Below are the code and all the weights of a small trained network. Each question names an input and a target symbol and asks about switching units off, where a switched-off unit gives its printed mean instead of its output.

import numpy as np


def w(rows, s, z=0):
    codes = np.array(rows[::2]) - 128.0
    scale = np.full(codes.shape[1], s)
    scale[-1] = z or s
    return codes * scale


def norm(h):
    return h / np.sqrt((h * h).mean(-1, keepdims=True) + 1e-5)


def f(y):
    return y / 2 * (1 + np.tanh(0.7978845608 * (y + 0.044715 * y**3)))


def softmax(a):
    e = np.exp(a - a.max(-1, keepdims=True))
    return e / e.sum(-1, keepdims=True)


def log_softmax(a):
    a = a - a.max(-1, keepdims=True)
    return a - np.log(np.exp(a).sum(-1, keepdims=True))


def net(x, mask):
    ids = ['αβγδεζηθλπστφω'.index(c) for c in x.split()]
    T = len(ids)
    res = E[ids] + P[:T]
    u = 0
    for l in range(3):
        r = norm(res)
        for j in range(3):
            rows = slice(2 * j, 2 * j + 2)
            q, k, v = (r @ M[l][rows].T for M in (Q, K, V))
            z = softmax(np.where(np.tri(T) > 0, q @ k.T / 2**0.5, -1e9)) @ v
            o = O[l][rows]
            res = res + np.where(mask[u + j], z, o[:, -1]) @ o[:, :-1]
        u += 3
        y = f(norm(res) @ A[l][:, :-1].T + A[l][:, -1])
        res = res + np.where(mask[u : u + 4], y, B[l][:, -1]) @ B[l][:, :-1]
        u += 4
    return log_softmax(norm(res)[-1] @ U[:, :-1].T + U[:, -1])


Q, K, V, O, A, B = {}, {}, {}, {}, {}, {}
E = w([
[174,159,176],'α',
[149,128,181],'β',
[118,180,99],'γ',
[140,73,161],'δ',
[164,249,152],'ε',
[130,179,176],'ζ',
[89,116,100],'η',
[139,143,145],'θ',
[102,107,167],'λ',
[50,155,84],'π',
[90,133,115],'σ',
[76,68,100],'τ',
[100,172,141],'φ',
[90,56,179],'ω',
],0.021)
P = w([
[5,234,89],'0',
[32,226,77],'1',
[41,230,79],'2',
[38,237,89],'3',
[37,235,91],'4',
[40,241,92],'5',
[44,237,87],'6',
[43,240,93],'7',
],0.0017)
Q[0] = w([
[27,122,77],'L0H1',
[162,89,10],'L0H1',
[83,119,103],'L0H2',
[164,137,65],'L0H2',
[102,98,167],'L0H3',
[236,87,114],'L0H3',
],0.011)
K[0] = w([
[21,136,25],'L0H1',
[110,127,1],'L0H1',
[109,94,98],'L0H2',
[63,153,76],'L0H2',
[209,239,217],'L0H3',
[54,91,237],'L0H3',
],0.0068)
V[0] = w([
[100,139,240],'L0H1',
[2,134,220],'L0H1',
[145,106,148],'L0H2',
[47,105,154],'L0H2',
[43,63,212],'L0H3',
[155,141,122],'L0H3',
],0.0043)
O[0] = w([
[255,38,52,253],'L0H1',
[57,113,118,242],'L0H1',
[173,90,100,126],'L0H2',
[198,101,102,145],'L0H2',
[121,157,137,138],'L0H3',
[121,122,142,131],'L0H3',
],0.0059,0.0022)
A[0] = w([
[43,194,134,4],'L0N1',
[169,208,164,114],'L0N2',
[41,171,1,183],'L0N3',
[105,160,120,67],'L0N4',
],0.0095,0.0037)
B[0] = w([
[181,130,196,164],'L0N1',
[70,155,23,218],'L0N2',
[47,185,241,253],'L0N3',
[94,159,253,127],'L0N4',
],0.005,0.0057)
Q[1] = w([
[245,218,95],'L1H1',
[101,51,135],'L1H1',
[17,157,184],'L1H2',
[108,148,147],'L1H2',
[174,153,126],'L1H3',
[165,128,107],'L1H3',
],0.013)
K[1] = w([
[105,102,1],'L1H1',
[72,112,172],'L1H1',
[107,109,197],'L1H2',
[179,169,177],'L1H2',
[126,196,89],'L1H3',
[138,84,146],'L1H3',
],0.0095)
V[1] = w([
[108,142,238],'L1H1',
[161,132,253],'L1H1',
[41,114,60],'L1H2',
[69,64,180],'L1H2',
[99,141,35],'L1H3',
[70,46,177],'L1H3',
],0.0047)
O[1] = w([
[254,87,64,213],'L1H1',
[210,26,50,227],'L1H1',
[108,66,75,27],'L1H2',
[168,237,155,69],'L1H2',
[118,200,149,50],'L1H3',
[60,102,157,11],'L1H3',
],0.0048,0.0011)
A[1] = w([
[28,246,127,90],'L1N1',
[255,239,95,161],'L1N2',
[191,87,128,115],'L1N3',
[153,92,227,4],'L1N4',
],0.0066,0.0023)
B[1] = w([
[116,145,195,255],'L1N1',
[131,75,1,253],'L1N2',
[129,213,131,142],'L1N3',
[123,95,177,122],'L1N4',
],0.0099,0.0047)
Q[2] = w([
[128,164,59],'L2H1',
[182,204,115],'L2H1',
[98,163,87],'L2H2',
[120,154,65],'L2H2',
[137,164,198],'L2H3',
[139,96,4],'L2H3',
],0.014)
K[2] = w([
[214,133,2],'L2H1',
[224,159,14],'L2H1',
[142,185,66],'L2H2',
[214,150,1],'L2H2',
[27,94,136],'L2H3',
[212,136,75],'L2H3',
],0.013)
V[2] = w([
[117,149,112],'L2H1',
[92,118,168],'L2H1',
[149,57,152],'L2H2',
[227,166,2],'L2H2',
[135,159,149],'L2H3',
[4,128,126],'L2H3',
],0.0081)
O[2] = w([
[145,130,120,180],'L2H1',
[58,30,11,79],'L2H1',
[215,46,4,34],'L2H2',
[58,180,157,240],'L2H2',
[139,135,83,135],'L2H3',
[158,116,92,250],'L2H3',
],0.0039,0.0012)
A[2] = w([
[72,55,125,103],'L2N1',
[172,139,193,62],'L2N2',
[87,150,251,76],'L2N3',
[124,165,151,4],'L2N4',
],0.011,0.0034)
B[2] = w([
[68,180,55,152],'L2N1',
[249,188,67,129],'L2N2',
[189,77,123,253],'L2N3',
[168,164,163,126],'L2N4',
],0.011,0.0049)
U = w([
[104,205,87,97],'α',
[227,109,186,33],'β',
[100,89,71,81],'γ',
[131,159,178,253],'δ',
[86,87,118,169],'ε',
[64,195,113,137],'ζ',
[179,65,128,188],'η',
[159,70,201,57],'θ',
[15,144,189,22],'λ',
[119,109,170,136],'π',
[27,139,104,105],'σ',
[254,155,100,51],'τ',
[150,166,27,151],'φ',
[73,51,206,40],'ω',
],0.025,0.011)

Each question gives the input, a string of symbols that net reads in full, and the target symbol t.
The units are the heads (2 rows each of Q, K, V and O) and the neurons (one row each of A and B). Each row of codes is followed by its name. A weight is (code - 128) times the scale printed after its matrix; where a second scale follows, it is the last column's (O, A, B and U).
mask holds one flag per unit, layer by layer, with each layer's heads first. A switched-off unit (its flag False) gives its mean, the last column of its rows in O or B, instead of its output. The means were averaged over made-up inputs and are rounded, as every weight is.
A unit's drop is (log p(t) with every unit on - log p(t) with that unit switched off) / (log p(t) with every unit on - log p(t) with every unit switched off).
most important unit: the unit with the biggest drop
top k neurons: the k neurons with the biggest drops, biggest first
top k neurons in layer l: the k neurons of layer l with the biggest drops, biggest first
heads that matter: for each layer, one digit per head in row order, 1 if its drop is at least 0.15 and else 0, layers parted by /
drop when u is switched off: that unit's drop, to one decimal
input θ α π φ, target δ: most important unit -> L0N3
input π α α δ λ, target γ: top 3 neurons in layer 0 -> (L0N2, L0N1, L0N3)
input γ η α β τ θ, target η: top 4 neurons -> (L1N2, L1N1, L2N3, L0N3)
input π ω ζ ε δ θ β α, target δ: top 3 neurons -> (L1N2, L0N3, L1N1)
input η γ α λ, target γ: top 2 neurons in layer 2 -> (L2N1, L2N3)
input δ η θ, target λ: top 2 neurons in layer 0 -> (L0N2, L0N1)
input η δ γ γ α λ σ, target θ: top 3 neurons -> (L1N2, L2N3, L0N3)
input ζ δ β α ω γ β, target τ: heads that matter -> 100 / 000 / 000
input ε θ α ζ δ θ α θ, target δ: heads that matter -> 000 / 101 / 000
input σ δ φ θ ζ β, target η: heads that matter -> 100 / 100 / 110
input β α α ζ, target ζ: top 3 neurons -> (L0N2, L1N2, L0N1)
input σ φ α η, target ω: top 2 neurons -> (L0N3, L1N2)
input ζ τ α γ ζ, target ζ: top 3 neurons -> (L0N3, L1N2, L0N2)
input φ η θ α, target δ: top 3 neurons in layer 0 -> (L0N2, L0N4, L0N3)
input π α β δ σ τ, target σ: top neuron in layer 0 -> (L0N3)
input α ζ β α σ, target θ: top 3 neurons -> (L0N3, L1N2, L2N3)
input α α θ, target δ: top 2 neurons -> (L0N2, L0N3)
input δ γ γ τ η τ, target σ: top 2 neurons in layer 2 -> (L2N1, L2N3)
input δ η δ γ β π θ, target η: drop when L0N3 is switched off -> 1.0
input γ τ η, target ω: most important unit -> L1N2
input δ σ α δ ζ β, target τ: drop when L0H1 is switched off -> 1.0
input α θ γ φ, target δ: drop when L0H3 is switched off -> -0.1
